Group and class of each row
[  2  -3   4 -15  14  10  -5  -1   7  -8  17  -3  12   4  -2  15  -1  -9
 -19  11   1 -14   8  19   3 -16   0  -2   6   8  -4  11  -1   3  -4 -10
   3   9  -5  14 -35 -13  31   4  -5  -1 -13  -9  32  -1 -10  11  -9   7
  12   2  -4  11 -14  -6  12  -6  -1   5  12   0   1  -3   4  -4   2   2
  12  -6] : Sube:<29>
[ -2   0  -2  21   3 -11  24   6  28  -5 -10   0   9   0   0  -1 -10  -2
  -1   1   3   6   4 -19  14   8   2  -1 -11  -3   0  -4   1  -5   4  -4
   1   1   6  10  16  -6  47   2  -6  -2   3   2 -12  -3  -4  -7  -6  -3
   3   3   0  29 -30  11 -11  -2  -4  -8 -16  -4  -6   1  -6  -1   3  -7
  -6  57] : kozu:<42>
[ -7  -3   5  -7  15  11 -16  -1   7  -9  12 -11  34   6   6  20  -1  -6
 -15  13   2  -7  14  17   6 -10  -3 -13   3  -3   3   9  11  -3   1 -17
   0   8  -9  24 -36 -12  43   9  -1   1   2 -13  48   0 -17  22 -14   7
   8  10  -2  12 -18  -4  -5   3  -2   5   8  -4   4 -11   0   0   1   7
  18  13] : Sube:<29>
[ -5  -5   3 -17   7  -4  13   3  20   1   2  -8  42  -8 -17  19  -1   0
 -21   1   3  12  -5   2  13  -8  11  -4   5  -7   1   5   2  -5   1  -8
   1   1   5  -4   7  17  42   2   5   1  -9   2  -6   0   0  -3  -2  10
  14   5  -6   8   0  12   9   6  28  -5  -9  -1  -8  11   1   7  -4  -8
   5  40] : kozu:<36>
[ -4   1   3 -24   6   5 -17  -2   2   0   4   0  38   1   5  31 -21 -10
 -17  12  -3 -11   4  11  -4  -5   5  -9   3   3  -2  11   7   9  -1  -2
  11  13 -10  20 -25  -3  28   6   4  -1 -13  -9  17   9  -6  -6 -17   6
   7   2   4   8 -14  -7  -8   6  -2   8   7 -12  -3   5   0  -2  -7   3
  20 -16] : Sube:<35>
[-12  -3  22  19  30   9   2  -7  13  -8  11 -22  61  28  -7  -6  -4  -7
   2 -24   9  -9  30   2  12   0 -35  -9   2   7   3  26   4  -2  -3 -58
 -23   2 -17  -1 -50 -24  33  23  -6   7  20 -25  89   5 -22  48 -38  30
  14  -6 -19  24  -9 -15  -4  11  16  22   0  16  12 -42   2   7  12  28
  32 -32] : Sube:<29>
[ -5  -4  10  -7  23  17  -6   7   8 -10  28 -10  41  14 -11  16   0  -8
 -10   5   3 -18  18  15   9  -6  -7 -13   8   8   6  20   6   2   1 -28
 -13   8  -8  32 -46 -19  39  12  -4  -2  -6 -16  55   3  -8  24 -21  19
   9   1  -9  22 -19  -3   4   2  -9   6   6   0  10 -21   8  -3   4   4
  25 -25] : Sube:<29>
[ -1   8   2 -23   5  -4  13  -5  -3   3  15   4  14  -3  -4   9 -10  -2
  -3   5   5   3   1   7  -5  13 -12  11 -16 -13  -1  17   3  -6   3 -12
   1  11  -7 -20 -10 -13  -1   3   3   0   0   0  14  -3  -4 -26  -6   1
   8  -5   1   2  -8  -1  -8   2   2  10 -12   6  -2  15  -4  -1 -10   2
  13 -46] : luto:<41>
[ -2   7   9  -9  11   9  24 -11   2  -8  14  19  21  -4 -15  11  -2   1
 -10  -8   8  15   2  11   2  10 -15  20  -6 -14   1   5   4  -8  -1 -24
  -2   5  -7  -6 -25  -5  32  -1   6  -1  -3  -1  13   3  -3 -24  -1  11
   1   2  -5  -1  21  -1   9  13   2   9 -20   2 -11   8  -2  -8   8   4
  13 -36] : luto:<40>
[ -8   3   8 -16   8   9  14   0   5   1  13   0  19  -5  -8  46  -3   1
  -7  -6  18  12   0   6   4   3 -10   6 -17  -7  -1  11   6  -5   5 -17
  -9  11  -4   2 -24 -12  24  -2  12   1 -14   8  14   2   6 -34 -15  11
  -1  -3   2  -2   1   1   2   9 -11   2  -8   1  -6  12   5  -6   0   7
  12 -44] : luto:<40>
[  0   7   7 -17   7   4  18  -5  -6   0  14  -2  30  -3  -8  10  -1   0
  -9  -4   1  -3  -5  -1  -2  -3 -12   3  -9  -9  -2  16   6  -5   5 -21
  -4   5 -12 -22 -18 -10   4   9   7  -3   3  -1  15   7  -2 -14 -14   6
 -24  -1  -8   0   4   9   2  12  -3  10 -14   6  -4  11  -2   2   2   4
  14 -38] : luto:<41>
[ -9   3   4 -27  10  16  17  -2   2  -9  20  -2   4   5 -12  16  -4   5
 -16   7   7  16   3  11   1   2  -8   9  -8 -13   0  23   8  15  -1 -16
   0  10 -13   8 -37 -10  22  -4   1  -7 -11  -1  14  -2  10 -29  -6  13
   3   6  -3  -3  -2   2   7  10 -10   5 -17  -3 -11   9   2  -2 -10   6
  15 -31] : luto:<40>
[  7  15   0 -15   0 -19  20   8 -24   6   6   0   8 -19   3  27 -13   9
  -4  18  -8  15 -12  15  -4  11   4   0 -22 -23   3   9  12   6   0   0
  11  11 -21 -16  -7  -4  22 -14   2  -3 -15  10 -11  -8   7 -46  -7   0
  -3   3  19 -17  -3  13 -20   3  -5   6  -1   3  -5  35   1  -9  -9   1
   1 -66] : luto:<41>
[ -4   3   1 -29  11  17  24  -2  -4  -6  22  -1  25 -11 -13  25  -8  -7
 -20   6   1  17   1  13  -6   8  -9  12  -4 -12  -1  10   2  -6   2 -13
   3  12 -17  10 -39 -10  25 -11   7  -3 -15   4  11  -1   1 -29  -1   4
  -7  10  -6 -16  -9   1   7  13 -11   6  15  -6  -5  14   5  -5  -6   9
   6 -40] : luto:<40>
[  1 -19   3  -7  16 -23  11  -4  23  -6  -9 -14  47   6 -12  15   1   1
 -13   0   2  12   7  -9  15  -5  -8   2  -4  -9   1   6  -4  -7   4 -33
  -4  -1  -4 -23   1  -9  57   9   2   3  -1  -4  25  -3 -17   9 -10  20
  12   1  -9  27 -22   1   4  10   0   2 -11   5  -3   4 -10   2   5   3
   9  33] : kozu:<36>
[ -2  -6   9   4  17  -7   9  -1  24  -8  -1  -7  56  -4  -2  17  -9   3
 -15   5   1   7   5  -2  19  -8   4  -1  -5 -16   0   3   0  -7   5 -27
   7  -2   0   0  -3  -4  74   9   1   1  12   0  19  -1 -29  -3  -9  15
  15   1   1  23 -25   9   2   6  -3  -7 -14  -3  -3  10  -4   0   1  -6
   5  47] : kozu:<36>
[ -2  -1   2 -12  11  21  -1   0   7  -8  16   5  14  -1  -2  14  -9 -11
 -19  16   0  -7   4  11   2  -9   5  -1   3   3  -1  16   5   0  -5  -2
   8   9  -7  33 -38  -6  37   3   1  -1 -12 -11  25   0  -2 -13  -3   4
   8   3   5   9 -17   1  15   5 -23   1   3  -7   0   1   4  -3  -1   5
  11  -4] : Sube:<29>
[-11   2   3  -9  19   1 -15  -4  10  -5   2 -11  52  -2  -5  20  -9   4
 -13  -6   3  -1  17   6   4  -1 -20 -10   2   0  -3  15   5  -3   3 -14
 -10   7 -11  13 -24 -21  51  10  -3   1  -8  -9  43   4 -17  22 -13  18
   7  -2  -1  20 -15 -12 -17   6   5   9  10   4   1  -7  -1   2   1   4
  23  -5] : Sube:<35>
[ -3  -2   8 -22  24 -14  20  -9  17  -8   9 -10  65  -5 -17  22  -6  -7
 -25   8   7  16   5  14  13 -12  -8   9   1  -9   7   2  -6 -13   2 -40
  -6 -11 -13 -13 -11  -4  57   5   6   1   0  -8  31   7 -23   9  -6  20
  23  -1 -10  10 -24  11  16  13  -6  -1  -1   2  -3   3  -4  -3   7   5
  22  25] : kozu:<36>
[  0   7   3 -24  12   8  15 -19  -3  -4  25  -3   6  -1 -16   7 -15  -5
 -12   3   0   8   0  10   2   8 -10  11 -10 -11  -2  13   0  -9   0 -12
  -8  10 -13  -7 -16 -13   6   5   6   3  -8  -3   9  -5   2 -22  -8  13
  -2   5  -8   2 -10   2  13   6  -5  12 -14   1 -15   7   1   2  -1   5
   9 -57] : luto:<40>
[-13   7   8  -1   3  15   4  -3  -6  -5   4  -3   2   1  -8   4   2   2
   5  -9   8  15  11   7  -3  14 -19  16  -6  -8  -1  12   6  -9  -5 -17
  -9   2 -11  -1 -25 -13   0  -5   4   5   1  -1  15   7   4 -15  -8   7
  -8  -7  -5  -9  10  -5   5  11   4  10   0  -2  -4  -3   3  -1  -4  12
  13 -52] : luto:<40>
[ -8   8  12   1   7   0  -4  -8 -25  -2  -1  -3  40   3   3   6 -11  -5
 -16  -1   5  -8  12   2  14   1 -11   7 -10  -5  -2  11   8  -3   1 -20
  -3  13 -13  -2 -24 -13  35  15   0  -2   1 -11  37  -2 -10  -7 -21   9
   9  -1  -2  15 -12 -10  -2  10   6   8  -8  -2   0   1  -7   0   0   3
  19 -17] : Sube:<35>
[ -4   0   5  -4  14 -17  14   3  -5   5  20  -8  18  -6 -13   4  -3   0
  -6  -6   1  11  -1  11   2  14 -22   7 -17 -17   1  13  -1  -9   0 -25
 -10   9 -10 -24  -5 -18  29  -7   4   2  -1   4  10   3  -8 -16  -9  17
   3   2  -8   0  -3  -3  -7   6  10  14   0   7  -1   3  -2  -7   4   6
  21 -64] : luto:<41>
[-10   5  13   8  20 -12   1  -9  36  -7   2 -16  68  13 -15   9   2   1
 -20 -10   9  13  20 -12  21   6 -20  -5 -10  -4   2   8   5 -12   4 -33
 -15   0 -11   7   2 -21  80  16  -3  -9   9 -14  35   1 -25  14 -12  24
  14  -5 -14  39 -25   4   4   9  -7   2  -8   5   0 -17  -8   8  13   5
  19  62] : kozu:<42>
[  4  -3  -2 -10   6  -6   9  -5   6   5  16  -4   4  -5  -5   2 -10  -1
 -17  -8  -2  12  -1   4  -2   2 -17   4 -18 -15   3  11  -2  -7   1 -15
  -9   8 -15 -29   1 -19  20   5   2   2  11   2  10  -3 -12  -7  -3   8
 -10  -1  -4   9  -1  -6  10   1   1   6  -7   9   6   4  -6  -4  -3   0
   1 -28] : luto:<41>
[ -7  -3  12  -4  13  -8   2  -2  15  -1   4  -4  44   2 -11  10  -3  -3
  -8  -3   6   4  -2   1  17   2  -9   0   3   0  -4   6  -6  10  -1 -22
  -3   0   5   1   2   3  39  12  -1   1  -6 -10  16   4 -12   7 -15  16
  13   1 -22  23 -14   5   3   8  -4  -2  -5   1  -7  -3  -8  -2   5  -4
  18   4] : kozu:<36>
[  0  -3  -1 -15  10  10 -13   2   1  -3   9  -4   9  12   5  12  -7 -11
 -10  14  -3 -15   6  11  -4  -7   6 -13   8  11  -2   5   3  12  -1  -1
   3   9  -2  25 -28  -4  12   7  -9   1 -15  -7  22   2   2  26  -7   2
   4  -1  -1   8 -15  -4   0  -2 -11   7   3  -9  11 -11   9   0   0   3
  11  -4] : Sube:<29>
[  2  -4   5   5   4 -13  10   1  15  -6   2 -10  -2   8  -7   1   5  -2
  -1  -5   4   9   7 -12  17  -2   1   3  -6  -4   1  -2  -5  -8   1 -21
  -3  -5   4  -7   1  -7  29   7  -1   6  10  -3  12  -8  -7   8  -1  11
   8  -2  -5  35 -15   4  10   6   0   7 -15   8   0  -5  -6   3   7  -4
   1  39] : kozu:<36>
[  0  -6   4 -10  13 -18   1  -1  14   1   2  -5  36   2 -10  11   0   0
  -8 -18  -4  -1   4  -7  17  -9 -12   5   0  -1   2   1 -10  -8  -3 -26
 -10  -3   3 -28   4  -6  44  11   6   4 -11  -3  20  -3 -12   3 -18  15
  12   3  -4  20 -17  -1  21   2  -3   0  12  -3   2  -1  -5   0   3   2
   7  14] : kozu:<36>
[-11  -7  11 -13  13   4  -5  -3  12  -1  -5  -5  55  13  -1  27 -10   0
 -11   5   6  -2  20   3   5   1 -10 -10  -3 -31   7  14   7  -1  -2 -20
   0   2 -16  17 -32 -14  39   9   0  -2  -9  -8  36   0 -11  -2 -18  10
   4   3   0  11 -26  -5 -12  10  -2  10   3  -5  -3  -5   1   6  -6   3
  21  -2] : Sube:<35>
[ -8   9  17   1   7   6  10  -8  -1  -5   3  -5   6   3  -8   3   3  -1
  -6 -14  16  19  -6   1  -1   9 -19  18  -8  -3  -1  13  -1  -5   0 -21
 -12   5 -14 -13 -22 -12  -1   8   6   1  12  -3  29   3  -6  -9 -12  11
   4  -5 -10  -3  11  -6  -1   8  11  11 -18   4   1  -9  -3   2   0   2
  15 -27] : luto:<40>
[  1  -3   1 -12  11 -12  11   2  20  -2   0  -4  29  -1  -7  22  -7  -3
 -17   9   3   9   3  -3  11   0  -7  12 -10 -10  -2   2   1  -3   1 -22
   5   5  -1   7   3  -4  62  11   3  -2  -5   0 -27  -2 -13  -8   5  22
  13   7   0  24 -17   4  -1  13  -7  -7 -14  -4 -16  11  -2  -6   3  -5
   7  46] : kozu:<42>
[  2   4  -2 -25   3  -1  25   2  -7   4  18   0  24 -12 -10  24  -9  -3
 -18   9   4  18  -5  18  -3   8 -12   3 -15 -21   6  11   5  -6  -2 -14
   3   5 -19  -8 -13 -14  28 -11   6  -1  -9   5   4   0  -2 -16  -3   5
  -2   1   5 -10   5   8  -2   8  -6   6   0   3  -3  15  -3  -7  -6   8
   3 -52] : luto:<41>
[ -2   4   7 -17  16  -4  11  -8  -3   1  14  -7  37   2  -1  17  -7  -4
 -17  10   1   8   8   6  -2  -3 -18   5 -13 -15   1  20   8  -5   2 -28
  -7   9 -22 -15 -22 -33  28   5  -2  10   3  -2  34  -4 -14  -4 -12   8
   4  -1   4   1  -7   5  -5  10   3  16  -3   7  -2   4  -2  -1   1   6
  16 -37] : luto:<41>
[  0  10   1 -20   3  -8  18  -5   4   2   6   5  37 -10  -8  12  -9  -4
 -20   0   4  15  -2   0  -7   9 -29  12 -18 -17  -3   6   7  -7   4 -14
  -3   6 -24 -23  -6 -14  25  -4   5  -5   0   8  11  -6  -7 -29 -14   1
  -5   2  -1  -3  -1   6  -3   8   0   4  -4   2  -1  11  -5   0  -7   2
   7 -36] : luto:<41>
[ -7  10   6  -6   5  -9  14   1  -2   5   6   0  34  -6   1   1 -23  -4
  -6   1  -2   5  -5   1  -5  13 -17  -1 -22 -12   0   9  11   1   7 -10
  -3  13 -16 -11  -3 -10  -1   5  12  -1   7 -17  20  -1 -10 -17  -9   1
  -5  -5   1   3  -3   8  -8   3   2  12 -12   8  -3   6  -3   2   2   3
   6 -46] : luto:<41>
[-12   1   6  23   0  -7 -24   1  10   2 -20  -6  12   7   6   4  -9   4
  23 -14   1 -16  11 -15  -1  10 -20 -20  -5   5   0   3   2   3  -4  -2
  -1   3  -1   6  -3 -13  14  11  -5  -2   4  -8  19   3  -4  14 -26   4
  -8   1   3  12  -1 -14 -33  -7  11  10  -1  -5   3 -10  -8   5  -1   3
   2 -11] : Sube:<35>
[ -8  -2  11  35  13 -12 -10   1  34 -12 -12 -11  44  11  -5   3   5  -9
  -7 -16   1   7  31 -25  25   6  -8 -16  -2  -4  -1   6  -4 -17  -3 -31
  -8  -3   1   2   1  -8  71  14   0   2  18 -13  24  -4 -11  19 -21   8
   4   1 -11  31 -12   3   0   2 -23   3 -19   4   8  -9  -9   6   9  -2
  13  67] : kozu:<42>
[  1  -6   2 -17  22 -20  12  -5  31  -2  12 -11  46   0 -16  20  -2  -1
 -29  -2   9   9   7   5  17  -2 -12  10  -6  -9   2   9  -7  -7   0 -39
  -5   5  -7 -11  -4 -14  76  12   6   4  -2  -4  26  -3 -23   2  -6  20
  23  -2  -7  37 -20  -1  19   4   1  -2  -7   6  -7   2  -4 -11   5  -1
  23  29] : kozu:<36>
[ -8   6  -2  -7   0  -3   2   1  27  -9   1  -9  30   6  -6   6  -5  -5
 -15   5   5   7   9 -12  13   1 -10  -1  -8  -5   0   6   6   4   5 -14
   0  -1  -4  10   5  -8  44   7   0  -3  -4  -6   8  -2  -6   5  -3   3
   6   4  -8  28 -29   7  -1   6 -15  -2 -11  -3  -7  -2   1  -2   0 -10
   1  59] : kozu:<42>
[ -1  -8   3  -6  21 -14  18   7  32  -7  10  -5  38   0 -14  11 -11  -7
 -11  25  10  14   1   2  13   8  -8   4  -3 -18  -4  -2   5  -8   5 -18
  -1  -5   1  27   5  -9  68   0  -5  -2 -19  -2   2   2  -3  -2   8   9
   8   3   1  31 -40  23  -9  11 -15  -3  -5  -2 -15   2   3  -5   0  -6
   4  34] : kozu:<42>
[  6   4   3 -21   2  -8  25   6  -1   1  14  -4  -1  -5  -5  10  -5  -3
  -5   1  -2  23   2   5   1  14 -18  18 -19 -16   1  16   7  -2   1 -25
  -3  12 -20 -24 -24 -28  19  -2   8  -3  -3  -4  14   3   1 -30 -12   7
  -9  -7  -1   2  -3  -2   3   8   1  11 -12   5   0  12  -5  -6  -5   8
   8 -59] : luto:<41>
[ -3  -3   7 -22  16  14 -11   1   3  -8  -3  -2  58  -6  -5  30  -9  -1
 -14   4   2   8   8  20   0  -4   4  -6   9  -7   0   2   6   0  -2  -6
   7   3  -7  30 -21  -8  63 -11   5  -1 -30  -6   6   3  -5  -9 -19  10
   1   9   6  12 -17   1  -6  13 -10  12  18 -15  -5  12   3  -5  -9   1
  14 -15] : Sube:<35>
[  1   2  -4 -22  11 -16  18  -1   0  10   9   1  34 -13 -11  10  -7  -1
 -17   3  -1   8  53  15   2   5 -10   6 -11 -17   3   7   1 -10   4 -18
  -5  10 -13 -28  -4  -9  28   1   6   4  -5   0  14  -2  -3 -22 -12   4
   2   0   4   1  -6   0   5  10   2   7  -6  10  -1  13   0  -6  -2   4
  10 -51] : luto:<41>

Group and class of each row
[  8   4   1  -4   4 -14  -7   6   2  -3  -8   5 -10  19  -2 -13  -7  -7
  -4   4  -1  -5  -8   6  -5   0  28  -4  10   1   0   9  -4  -2   4  23
  -2  -5   1   4 -11  -2   5  13   3  -4   6  39   3   8   9   9   6   2
  -1  -3  -5  -4 -11   3  -2 -10   0  -6   1  -1   0   1  -3  -9  -7  -7
  -6  -3] : tazan:A
[ -6   1   0  -6   5 -18  -5   7   0  -6  -9   4 -13   9  -8  -9  -3   0
  -5   4   2   2  -8  10  -4   1  19  -2  10   3   1  10  -7  -4   8  18
   2  -2   0   4  -6   1  -4  18  -2  -4   3   2   1   8   4   3   3   2
   0  -3   4  -7 -10   6 -11  -8  -1   0   6   1   5   8  -3 -10  -3  -3
  -5   7] : tazan:A
[ 10   2 -12   9   1  -4  -5   1  -2   0  -7   8   7  -2   0  -3  15   2
   2   8  -8  -8 -10  -5   2  -7  -1   2 -11  -5  -1   3   4   0   2 -16
  -5  -2   2   4 -17 -10  -7 -14   6  -7  12 -10  14   4  -2  20  -7  -2
 -11 -14  -8  15  -6 -13  -5 -14   0  15   3  -7 -14  -4  -1  -3  13  12
  -7   7] : fiz:Q
[ -7   0  -6   4   5  -1  -5  13   4   3   5   0   6  -4   4  -9   3   5
  -1   0  -6  -3 -15   7  -1   0 -16  10   1  -2  -2   4   6   5   2 -16
   2  -6   3   1  -6  -4  -2  -3   0  -3  12  -8   6   2  -4  13  -5   2
  -5  -3  -2  10  -9  -4  -4 -10  -4   7  -1  -1   5  -5  -1   2   0   4
  -7   8] : fiz:U
[  5   1  -1  -3   1  -9  -6   2   1  -2  -8   3  -6  12   0  -8  -1  -1
  -4   2   1  -4  -3   4  -1  -2  19  -5   5   0   2   6  -4   1   6  11
  -1  -1   6   4  -5  -3  -1   7  -1  -3  10   1   2   8   4   8   0   2
  -1  -3  -5  -2  -3   3  -3 -11   2  -1   2   0  -3   3  -5  -4  -1  -2
  -5   1] : tazan:Z
[ 10   0  -1  -3   1   1  -6   2   0  -2 -11   5  -5  11  -4  -7   1  -3
  -3   3  -2  -2  -7  10  -1  -4  17   4   3  -4   0   5  -8  -1   4   7
  -8   0   3   3  -6  -1  -2   8   2  -1   5   2   1   8   2   9   1   1
  -1  -5  -2  -1  -1   8   3 -11   0   5   3   0  -4   2  -3  -6   0  -2
  -6   1] : tazan:Z
[-17   2  -7   3   5  -8  -5   7   4   4   4   0   2 -11   0  -7  10   8
   1  -1   0   2  -6  -1  -1   3 -24  10  -5  -2  -4   2   9   6   0 -15
  -2  -6   3   5  -7   1   4  -6  -3  -6   8 -11  12  -1  -3   8  -4  -2
  -7 -10  -2   1 -10 -14 -12  -4  -4  15  -2   2   6  -4  -1   4   5  12
  -5  14] : fiz:T
[ -4  -1   2  -6   1 -18  -7  -2   3  -4 -13   5 -14  16  -6 -14  -3  -7
  -6   6  -2  -4  -9  14  -5   1  28   3  10  -2   3   7  -9  -3   5  20
  -5  -1   0   9 -12  -1  -6  17  -2  -8   3   5   2  11   9   7   4   4
   5  -9  -9  -8  -6  -9  -3  -6   1   2   2   0   5   4  -4  -9 -13  -3
  -9   7] : tazan:V
[ -4   0  -3   6   4   2   2   7  -2   3   7   3   9 -12   3  13   5   6
   0   0  -8  -1 -26  -1   0  -6  -5   6 -10   1   0   5   7  10  -2 -19
   3  -1   3  -1  -7  -1   6  -3   3  -4  17  -5   5  -5  -3   1   1  -4
  -5  -1   7  13  -8 -14  -4   1  -4  -6   0  -1   4  -4  10  -3   4  11
   5   8] : fiz:T
[ -2   3 -10   8   3  -4  -3  13   6   3   3   5   3  -3   8  -9   7   9
  -2   2 -11 -10  -4  -8   0  -6  -1   2  -6  -6  -3   1  10   8  -1 -12
   0  -5   4   3  -8  -8   1  -7   0  -5  10 -13  17   1   1  18  -4  -2
 -10 -15   2   9  -3 -12 -10 -13  -3  11   1  -1  -8 -13   2  -1   6   8
 -10   3] : fiz:T
[  2   0  -8   4   0  -4  -4   5   5   2   0   5   4  -2   3 -11   6   1
   0   2  -4 -10  -8  -3  -3   1  -9   4  -7  -5  -1   3   7   7   4 -10
  -2  -6   6   5 -11  -6  -4 -11  -1  -5  10  -7  12   2   0  13  -2  -1
  -5  -7  -4   6  -8 -17  -6  -8  -6  11   2  -2  -3  -4  -1   2   4   5
  -6   8] : fiz:T
[  8   3   1  -7   3 -14  -4  10   2  -5  -9   7  -8  14  -2  -4  -5  -3
  -9   3   0  -2 -13   5  -2   1  26  -6  10   0   3  11  -6   2   6  19
   0   1   5   2  -3   4   6  16   2  -1  10   5   0   9   4   4   4   1
  -2   4   3  -4 -11   8  -4 -11  -4 -13   3   2   0   5   1 -10  -3   0
  -6   5] : tazan:A
